Below is a small trained network, with its code and all its weights. Each question gives an input and a class and asks what happens when units are switched off, that is, made to give their printed mean instead of their output.

import numpy as np


def w(rows, s, z=0):
    codes = np.array(rows[::2]) - 128.0
    scale = np.full(codes.shape[1], s)
    scale[-1] = z or s
    return codes * scale


def f(y):
    return np.maximum(y, 0)


def log_softmax(a):
    a = a - a.max(-1, keepdims=True)
    return a - np.log(np.exp(a).sum(-1, keepdims=True))


def net(x, mask):
    res = np.array(x, float).reshape(1, 4) / 4 @ E
    y = f(res @ A[0][:, :-1].T + A[0][:, -1])
    res = res + np.where(mask, y, B[0][:, -1]) @ B[0][:, :-1]
    return log_softmax(res[-1] @ U[:, :-1].T + U[:, -1])


A, B = {}, {}
E = w([
[132,141,124,139,165,145,160],'x0',
[255,40,134,113,121,109,176],'x1',
[172,103,9,84,172,138,82],'x2',
[103,181,101,61,135,116,227],'x3',
],0.014)
A[0] = w([
[167,130,150,106,112,35,110,95],'n0',
[158,107,162,249,172,125,67,7],'n1',
[253,92,227,84,146,96,182,112],'n2',
[117,145,132,42,119,95,174,49],'n3',
[110,169,115,64,117,69,210,111],'n4',
[138,121,53,129,168,131,113,168],'n5',
[107,126,177,206,107,71,187,70],'n6',
[77,158,149,127,128,165,104,147],'n7',
[11,203,131,143,162,136,84,88],'n8',
[105,123,190,125,101,112,165,40],'n9',
[114,131,207,200,95,123,179,12],'n10',
],0.011,0.0012)
B[0] = w([
[169,130,165,119,162,174,150,163],'n0',
[62,100,194,179,188,2,88,202],'n1',
[152,100,184,126,115,249,238,253],'n2',
[122,99,164,145,216,86,41,187],'n3',
[110,81,245,145,207,42,109,211],'n4',
[192,210,66,120,125,130,151,198],'n5',
[176,166,57,64,120,74,75,194],'n6',
[96,93,154,122,44,182,111,182],'n7',
[111,158,171,122,106,221,150,245],'n8',
[168,180,36,114,92,86,124,182],'n9',
[192,214,69,87,96,111,127,204],'n10',
],0.0089,0.016)
U = w([
[107,88,142,137,101,214,161,211],'0',
[95,80,159,157,188,31,113,213],'1',
[172,152,6,93,136,99,119,2],'2',
],0.013,0.00053)

Each question gives the input, the list of numbers given to net, and the class t.
The units are the neurons (one row each of A and B). Each row of codes is followed by its name. A weight is (code - 128) times the scale printed after its matrix; where a second scale follows, it is the last column's (A, B and U).
mask holds one flag per neuron, in row order. A switched-off neuron (its flag False) gives its mean, the last column of its row in B, instead of its output. The means were averaged over made-up inputs and are rounded, as every weight is.
A unit's drop is (log p(t) with every unit on - log p(t) with that unit switched off) / (log p(t) with every unit on - log p(t) with every unit switched off).
most important unit: the unit with the biggest drop
top k neurons: the k neurons with the biggest drops, biggest first
drop of u: that unit's drop, to one decimal
input [-7,5,4,7], class 1: most important unit -> n4
input [-4,4,-6,-1], class 2: top 2 neurons -> (n6 n10)
input [-6,2,-7,7], class 1: top 3 neurons -> (n4 n3 n5)
input [6,-4,-2,5], class 1: top 2 neurons -> (n4 n2)
input [8,3,3,3], class 0: top 2 neurons -> (n1 n6)
input [0,6,2,6], class 0: top 3 neurons -> (n2 n1 n6)
input [-1,4,-5,-1], class 2: top 3 neurons -> (n6 n10 n8)
input [-8,-4,0,6], class 1: top 3 neurons -> (n2 n4 n3)
input [6,3,7,-7], class 1: top 2 neurons -> (n1 n10)
input [2,6,6,-8], class 1: top 2 neurons -> (n1 n8)
input [7,2,-7,5], class 2: top 4 neurons -> (n10 n6 n9 n1)
input [3,5,-6,5], class 2: top 4 neurons -> (n6 n10 n9 n8)
input [-1,0,5,-6], class 1: top 2 neurons -> (n1 n10)
input [-8,-8,6,4], class 0: most important unit -> n8
input [-7,7,-8,4], class 2: drop of n10 -> 0.9
input [-2,2,-3,2], class 2: drop of n1 -> 0.5
input [5,-3,-4,7], class 1: drop of n4 -> 1.5
input [3,7,4,4], class 0: drop of n2 -> 0.8
